Each row is followed by its group and then its class within the group.
[  1  -6  -5   4   6   6   9  -6  -1   5   8  16  -9   6   1  -7   1   0
   3  -4   0 -12 -11   0  -5   9  12   2]
J/j643
[-22  -5  -8  -8  13  13   8 -18   3  -8   8  22   5  27  -5   2   3   0
   4   2   9  -5 -16   6  -1   3   4   1]
H/j276
[ -7  -4 -14  -3   8  17   8  -7   1 -16  13  23  -4   3  -2  -2  10 -10
   4  -3  11 -20 -19   3   2   6  13   5]
S/j33
[ -5  -3  -9  -6   6  13   4  -2  -1  -6   4  16   5   5  -2  -2   4  -1
   3  -3   6 -13 -15   1   5   5  18   3]
S/j116
[  3  -5  -2   5   5   0   7  -7  -6   8   6  15 -24  16  15  -7   1  -3
  -1  -2  -3  -4 -13   3 -10   3   3   1]
J/j202
[-13 -11 -18  -3  12  25  24  -9  -2 -18  20  46 -10  10  -6  -4  13  -1
   3   0  13 -26 -37   7  -5  10  19   6]
H/J701
[-10  -4  -9  -4   4  14   8  -4   1 -13   6  20   4   3  -1  -4   3  -1
   3  -1  13 -11 -16   3   4   5  14   2]
H/J701
[ -8  -4  -6  -5   7  12   5  -3   0 -12   8  19   4   2  -2  -1   5   1
   3   2   9 -11 -24   4  -1   3   7   2]
H/J701
[-3  0 -3 -1 -1  3  0 -2 -7 -9  6  0  0 -6 -2 -4  3  9  1 -3  6 -8 -1  0
  0 -1  2 -1]
S/j33
[-12  -7  -8  -4  10  13   5  -5   2 -10   3  20  15   3  -2   4   8   1
 -11   9  15  -5 -24   2   7   6  14   2]
H/J701
[ -9  -7 -15 -14  12  12   1 -12  -1  -4   2  19   8  11   0   3  -3   2
   4  -1   5   3  -8   5   1   4   5  -1]
H/j276
[ -7   1  -2  -4   1   2   7   0  12  -6   6  13  16   2   0   2   4   1
  -1   5   5   1 -11   4   3   3   0   5]
H/j276
[ -7   2 -10  -1   4  14   5  -3   0 -14   4  13   6  -2  -2  -3   7  -2
   4  -1  11 -20 -16   1   4   5  14   3]
S/j33
[ -2  -2  -7  -4   7   8   9  -3   6 -13  11  23 -10   2  -2   1   4  -4
   2   4  10  -5 -21   4  -3   1  -2   0]
H/j276
[ -6  -1 -10  -3  10  16  10  -8   2 -15  12  29   1   3  -2  -7   7  -3
   3  -1  16 -17 -23   3   0   4   9   4]
H/J701
[ -9  -2  -8  -7   7  10   9  -5  -2 -10   5  18   6   5  -3   3   4  -3
   6   1   7  -6 -12   2   0   6   4  -7]
H/J701
[  0  -3  -2  15  -1  -3  11  -4   3   2  10  20 -21  -2   0  -4   2  -6
  -5   6   3  -6 -15   5 -14  -3 -10   2]
J/j202
[ -7  -4  -6  -5   2  14   2  -3  -3 -12   6  12   3  -1  -4  -6   6  -4
   6  -1   9 -14 -11   5   0   1  10  -5]
S/j33
[ -9  -2 -10   0   1  14   3  -2  -2 -18  12  13  -2  -1  -4  -6   8  -5
   5  -4   9 -19 -13   3  -2   2   7   2]
S/j33
[ -1  -5  -1   7   5  -2   8  -4  -3   8   6  17 -28   3  -2  -3  -3   0
  -1   7   0  -1 -12   1 -12   4  -1   2]
J/j202
[ -6  -2 -14   0   1  13   5  -9  -4 -16  13  12  -7   0  -1  -6   5  -4
   8  -5   7 -22 -13   2   0   5  14  -1]
S/j33
[-13  -1  -5  -5  12  11   8  -1   5 -17   7  23  13   3  -1   2  11   3
   1   7  11  -6 -14   1   4   0   2   3]
H/J701

Each row is followed by its group and then its class within the group.
[  4   5   3  -1   6  -3 -11  -3  -9   5  -4  -2   1 -15  -3   3  -3  10
 -14  12   5  -9  -3   3  13   8  -3   3]
N/D
[  2   5  -3  -4   5   1   6   7  -1   5 -13  -3  -5  -2  -1  -4  -4  11
  -1   0   1   4  -5   2  -2   3  -3  -3]
W/Q
[ -2   9   3  -2  28  -4  -3   6  -1  -5   1 -14  -1 -11  -4  16  -6   9
  -7  -1   4 -22 -10   8  -3  10  -7   3]
N/D
[ -5   1   7  -2  20  -2  -4  -3  -1   3   6   8  -7 -23   0   6  -7  26
   4   0   7  -2 -11   2   6  12 -10   4]
W/Q
[-4  7  0 -3  9 -6 -7 -6  4  3 -7 -3  1 -7 -1 10 -4 10 -9 13  3 -8 -6 14
  6 -2  2  5]
N/D
[ -3   6   2   2  10   0  -1   2  -4  -8  -1  -2  -5   3  -1   2 -13   6
  -2   4   1 -12  -5  15   0   6   5  17]
N/A
[  3  13   6   0   4  -6  -7   1  -9   1  -8  -4  -1 -13  -5  11  -6  13
  -6  10   5 -12  -7   7   1   8  -8  14]
N/A
[  2   5  -2  -3   7  -3  -8  -2 -18   8  -5  -5   1  -5  -3   5  -6  13
 -10  18   8  -8  -5   6   9  -1  -6  11]
N/D
[ -1   3  -1  -2  -6  -8  -4  -9 -10   9  -9  -3   1 -10   0   3  -6  14
 -20  22   3  -5  -7   7  11  -2  -2   8]
N/D
[ -3  -1   1   0   6  -3 -31  -8  -8  -1   4  -4   2  -7   4   8  -7   1
  -7  10   6  -9  -3   9   6  -2   2  12]
N/D
[ -1  -4   3   0   0  -3  -1  -7 -11   8   0   6  12 -13  -4   4  -6  18
 -12  12   3 -12  -4   4  10   9  -3  17]
N/D
[ -1  -1  -1  -4  -4  -2  -6  -6 -10   5  -3  -6   2  -4  -3   1  -9  11
 -15  18   4  -5  -3   6  10  -2  -4   6]
N/D
[-2 12 -3 -3  7 -5  0  2 -5  2 -9 -1  2  5 -3  5 -9  2 -4 11  0 -4 -5 11
  6 -2  2  2]
N/D
[ -3  -4   4  -2  -3  -4   0  -5  -4   1   3  -1   5  -3  -2   5  -2   4
  -5   6   2 -13   6   7   1   5   6  13]
N/D
[ -4   0   1   1  14  -4  -7  -6  -1  -6   3  -7  -8 -11   0  11   0   9
  -1   4   4 -13  -5   7   2   6  -3   9]
N/A
[  0   6  -5   3   4   0   2   2  -7   4  -9  -9  -6  -4  -9  -5  -1   4
 -11   0  -5   2  -6   4  -2   1  -1   0]
W/Q
[-2  8  2  2 15  5 -6 13  2 -5 -7 -1 -3 -5 -2 -1 -3  8 -2  0 -2 -2 -9  6
 -1  6 -4 -1]
W/Q
[  2   9  -3   2  -2  -4  16  11  -1  14 -23  -2   1  13  -1  -9 -17   0
 -13   9  -9   2  -7  18  -1   1  -4   1]
W/U
[ -2  12   2   5  21   1   0  10   2   5 -12  -5  -9  -5  -1  -1  -8  14
  -3   4   3  -1  -9   5   2   8  -9  -4]
W/Q
[  2   0   4   0   3  -3  -4  -4  -2  -2  10 -10  -1 -12   1  18  -6  10
   0   2   0 -13  -6   7   4   1   5  14]
N/A
[ -5 -11   7   1  -7  -1   7   0   1   2  -1  12  13  -9   8   8 -10  16
  -3  -7  -2  -5   3  14  -1  10  11  26]
N/D
[ -7   2   1  -2  22  -2  -6   0  -3   2   6  -4  -7 -13  -5  15  -8  13
  -2  -2   3 -15 -10   6   3   5   0   4]
N/A
[  2   6  -3  -4  -3  -1  -1  -6  -8   6  -7 -11  -3  -6  -1   0  -5   6
  -8   9   0  -3   0   6   7  -5  -9 -13]
N/A
[  6  -8   0  -4  -3   1 -21 -12 -12  -3   7 -19 -12 -11  -2   4  10   3
  -8   9   8  -5   1  -2   1  -3  -8 -12]
N/A
[  8  -5   8  -2  -2  -5   0  -7  -8   9  -7   1  10 -11  -6   8 -11  14
 -14  14   1 -11  -5  18  13   8  -1  21]
N/D
[ 2  6  2  3  0 -2 -2  0 -4  6 -7 -4  2 -3  2 11 -3 10 -5  7  1  0 -6 13
  4  4  1 13]
N/A
[  0   6  -1  -4  -1  -4 -10  -8  -7   7  -1  -4   3 -12  -4   6  -5  12
 -12  11   1  -8  -6   6  10   2  -4   7]
N/D
[ -6   6  -1   1   4   4  -5   3   0   7 -12   1   4  -9  -3  -7  -1  10
 -12  13   4   0  -4   5   5   2 -12  -7]
W/U
[-3  8 -2  7  6 -4  3  8  3  1 -4 -6  0 -3  1  6 -6  4 -2  9  0 -3 -6  6
  1  2  1 -2]
W/Q
[ 4  5  2  0 11  0 -1  3 -3  2 -3 -4 -9 -5  1  0 -5 10  1  4  7 -1 -7  5
 -1 11 -8 -2]
W/Q
[ -1   6   5   5  11   4  -5   9   0   1  -7  -3  -7  -7   1  -2  -3  17
  -2   8   4  -2 -14   5  -1   7  -8   5]
W/Q
[  0  11  -1  -1   7   2   1   9   2   1  -9  -6  -3   8  -9  -8  -2   0
  -1   8   0   1  -7   6  -5  -1  -8 -12]
W/Q
[ -3   2   4  -2   5  -4  -4 -10  -6   7  -8   3   7  -5  -3   6  -6  12
 -10  25   6  -8  -6  10  16   5  -1  20]
N/D
[-1  4  1  0 -5  2  6  4 -2  1 -3 -1  2 10  2 -1 -6 -2 -4 -1 -5 -6 -2 17
 -3  2  5 16]
N/A
[  4   1   2   2 -11  -1  -4  -5  -8  10 -13 -10  -5 -11  -2  -6   5  15
 -14  14  13   4  -2  -8  13   3 -14  -1]
W/Q
[  0   5   2   4  14   3   1  12   1   4  -7   6  -6   1   3  -1  -1   8
   1   3   2   3 -12   5   0   7  -6   2]
W/Q
[  1   7  -1  -2  -5  -2  -5  -2  -4   2  -2  -6  -2   2   0   1   0  -2
  -3   5   4  -8   1   5 -20  -2  -2  -4]
N/A
[ -3   2  -5   1   3  -5  -9   3  -8  -3  -3 -14   2  -1   0   9  -1   4
  -7   9   3 -12   6   6   5  -1   5  -1]
N/D
[ -3   0   3  -2  11  -2 -10  -7  -4  -5   5  -3  -1 -16  -2  10  -4  14
  -5   2   6 -14  -5   5   2   6  -4   7]
N/D
[ -3   1   1  -4  10   0  -4   1  -7  -5   3 -10   1  -6   1  17  -3   3
   2   0  -5 -11  -5   3  -2  -5  -2   3]
N/A

Each row is followed by its group and then its class within the group.
[ -2   2   1  -4   9  -3   6  -4  -1   1  -7  -4   2  -4   4  10  -2 -16
   1  -3  -6  22   8  -6   2  -4   4   3]
E/(54)
[-2 -8 -1  5 13  0 -6 -8 11 -2  0 -1 -4  4  0  3 -2 -8 -1 -5 -5  9  5 -8
  2 -7  6 -4]
B/(39)
[ -9  -2   2   6   5   0 -17  -9   2  -1   4  -2  -4  -2  -1  11  -2  -7
   3  -3  -7  11   7 -10   3  -1   3  -3]
B/(32)
[-13 -13   7   1   7  -1  -6 -21   0  -2   1  -7   1  -6  -5  -1   0  -1
   1   3  -5   3   9  -8   2   2  -1  -3]
V/(57)
[  2 -15   7   5   7  -1   0 -19  -3   0   0  -5   0  -9  -1   0   3  -5
  -2  -9  -9   4   4  -6   1   0   4  -1]
V/(57)
[-12   2   4  -7  10  -2   6 -14   2  -2   3   2   5 -14  -2  19   0 -12
  -3  -2  -8  14   8 -11   8  -1   4  -6]
E/(58)
[ -1  -1  -2   3  10  -8   2   0  -5   0  -2  -1  -3  -1   3   4  -2 -11
  -1  -1   1  13   9  -6   5  -4  -2  -1]
E/(54)
[ -8  -8  -2   0  12   2   6 -10   5  -2   1  -2   5  -7  -2  -1   1  -2
   1  -1  -6  -3   1  -4   5  -2  -2   0]
V/(41)
[ -3  -2   4  -6   5   1   3 -15   5  -3   3   0   5  -3  -5   3   1   2
   4 -10  -3   1   2   0   3   4   0  -1]
V/(41)
[  1  -6   1   2   6  -1  -2  17  -3   1   0   8   2  -4  -1   1  -1 -11
   1  -1  -6   4   1  -4   4   1   2   1]
E/(54)
[ -2   2   4   1  23   0   9   3  -2   2   9   0   5  -7  -1   0   2 -12
  -4   2  -3  19  -3  -9   2   2   4   1]
E/(58)
[-16   4   4  -5  23  -2   0 -16  -2   0   2  -4   0  -3  -6   9   1 -16
  -1  -8 -17  25   7 -14   6 -16   6 -12]
B/(32)
[-14  10  -2   0  16   1  -2   2   8  -2   8  -1  -2   7   6  -3   0 -13
  -4  -3  -4   7   5  -9  -1  -9   7  -8]
B/(42)
[ -3  -3   2   9  15  -5  -4  -3   6  -2  -1   0  -4   4  -3   3  -4  -7
   2  -4  -3   9  -2  -8   3 -11   1  -5]
B/(42)
[-18   2   2   1  15   1  -4  -6   8  -3   5   0  -6  -2  -1  -2   5 -17
   7  -6 -13  20   6 -11   5 -18   1 -10]
B/(32)
[  0   0   5   7   7   2  -9  -3 -11  -2   7   3   2   2  -1   6  -1 -11
  -4   3  -5   1   3  -7  -2  -8   3  -7]
B/(42)
[ -8   1   2  -4  14   3   6 -15  -2  -1  -3  -1   2 -10  -1   4   0  -5
  -7   0  -1   9   1 -10   3   6   9  -3]
E/(46)
[ -8   1   1  -3  22   3  -1  -8  -1   0   2  -2   3  -9   2   4   1 -14
  -6  -4  -5  22   3  -5   0 -13   2  -4]
E/(58)
[ -4  -4   3  -4   5   3  -2  -5 -10   0  -5  -1  -5  -1   1  -1  -4 -12
   5  -2  -1   6   7  -3  -1  -3   5   0]
E/(54)
[ -6  -3   0  -1   6   0 -11   4   6  -2   5   2   4   1   0  -1   1  -6
  -2  -5  -5  -2   6  -4  -3 -11  -9  -9]
B/(42)
[ -7  -6   5  -4   8  -1   8 -13   2   0  -1  -5  -1 -10  -5   5  -1  -1
   1  -1  -7   7   5  -6   5  -2  -2   3]
V/(41)
[ -6  -8  -3   5  15   4 -11   3  -3   0   3   1  25   3  -7   0   6 -15
  -3  -7  -5   6   3  -5  -4 -10   4  -8]
B/(42)
[-4 -1 -5 -1  3 -6  3 -3 -4  7 -9 -1 -5 10 -2  4 -3 -7  2  2  3 12  1 -6
  1  0  5  2]
E/(54)
[-13  -3   7  -9  11   7  -3 -26   2   0   0  -6  10  -8  -9   2   4  -2
  -5  -5  -7  -3   3  -3   0   6   9  -4]
V/(45)
[ -5   0   1   2   6   3 -11  -1   8  -1  -7   2  -5   1   5   1   2 -11
  -3  -3  -5   4   4 -13   1 -10   0  -9]
B/(42)
[-10  -4   6  -4  11  -3   6 -21   2  -3  -2  -8   8 -10  -6   3   3  -5
  -5  -4  -7   6   5  -8   1  -1   9  -4]
V/(45)
[  7 -13   4   8   3  -8  -7  -1  -5  -2   1   1   0  -8  -3  -4   2  -2
   2   1   6 -11  -4   0  -4   8  -8   2]
V/(45)
[ -3  -6   1  -4  13   0   3 -10   2  -3  -1  -4   2  -9   8   6  -1 -18
  -2   2  -2  13   3  -3   4   3  10   3]
E/(46)
[  2 -12   3  12   6  -3  -3 -14  -7   0   2  -2 -11   2   1   2   2   2
   5  -6  -3   4  12 -10   0 -14  -3  -7]
B/(39)
[ 1 -4 -1 -9 16 -1  2 -7 -5  1 -4 -4  3 -6  1  4 -4 -9 -5 -1 -1  8 -1 -1
  3 10  9  3]
E/(46)
[ -4  -4   2  -7   6   3   7  -3   0  -3  -7  -3   2 -11   2   2  -1 -17
  -5   2  -5   9   3  -2  -1   7   3  -3]
E/(46)
[-11  -2   1  -5  24  -1  -4 -15  -3  -3   0  -3   7 -13  -3   3   1 -16
  -5  -3  -8  20   3  -8   0   3  11  -1]
E/(46)
[ -5   7  -1  -7   8   3   0  -1   0   1  -2  -2  -4  -5   3   3  -1 -13
  -2   0  -4  16   8  -2   1  -2   5   3]
E/(54)
[ -5 -12   2   2  15  -6   5 -21  -1   2   0  -7   0  -6   3   2  -4   0
  -1  -3  -2   8  -2   0   4   2   4  -3]
V/(41)
[-15   6  -2 -14  20   0  17 -15   1   1   1   0   7  -8  -7   8   0  -8
  -3  -4  -4  21   7  -5   3   0  15  -1]
E/(58)

Each row is followed by its group and then its class within the group.
[-18   6 -10   5  23  -1  25   9   8 -15   2  27  17  -4 -17  -8   6  -3
  -7  -3   5  -1   2   0   9  -3  -7  -3]
P/Y
[-19  18  -2  -1  17   2  28  13  -7 -14  -1  30  14  -6 -16   1  26   0
  -4  -2  -2   9   0   5  14  -5 -12 -15]
P/K
[-26   9  -8   7   4  -5  13  18 -10 -10  -8   7  10   7 -16  -8  -3   2
 -14  11   4   4   0   8  12   4  -6 -14]
T/X
[-18  13  -5  -1  20  -7  19   6 -10 -13  -1  20  12  -6 -13  -2   9   3
   1  -2  -1  -2   2   5  12  -9  -9  -9]
P/C
[-31   0  -5  10   5  -8  14  10  -6  -5   2  17   8 -11 -13  -5 -12  -2
 -11   5   2  -1   2  -4  14   5  -2  -9]
T/X
[-36   8  -6   9  -2  -7  11  26 -16  -7  -2  10   8 -10 -14 -10  -6   0
 -18  16  -5  14   9   7  19  -1  -1 -17]
T/X
[-22  15  -2   7  17  -5  27  12  -2 -14   0  30  14  -8 -13  -4  10  -1
   0 -31   1  -3  -3   2   5  -5  -8  -6]
P/K
[-19  13  14   8   5  -3  10  18  -6 -12  -1  10  12  -7 -16  -7 -32  -1
 -11  -3   2  13   7   5  14  -2  -4 -20]
T/F
[-21  20  -4   0  16  -1  28  12 -11  -4  10  35  19   2 -12  -6  11 -10
 -13  16  -5   4   1   2  13  -7  -7 -20]
P/K
[-34  21  -3   7   6   0  12  20 -10  -6   0   8   6  -5 -19  -1  -4  -6
  -5  15  11   7   8   5  20   1  -1 -22]
T/X
[-23   8  -8   5  11   3   9  13   1   0  -4   8  11  -1  -7   1  -5  -1
  -8  -7   1  -5   7   0  17   3  -4 -11]
T/M
[-33  13   1   8   5  -9  12  30  -3 -11  -2  17  12 -14 -19  -9  -1  -5
 -12  22   5   6   5   0  23  -6  -3 -25]
T/F
[-13   3  -3   5  -1  -4  -1  15  -5  -7   0   5  -4  -9  -8  -5  -6  -2
  -9   9  -1   9   2   0  12   6   0 -11]
T/F
[-40  10 -10   1   7  -7   6  19 -11 -13   2   2  19  -9 -12  -6 -14 -10
 -19  -2   9  24   5   7  18   1 -11 -23]
T/F
[-17  31   4   3  15   0  21  18  -1 -16  -1  25  22 -11 -20  -3  16  -8
 -11  -2   0  15   8  11  15 -12 -10 -29]
P/K
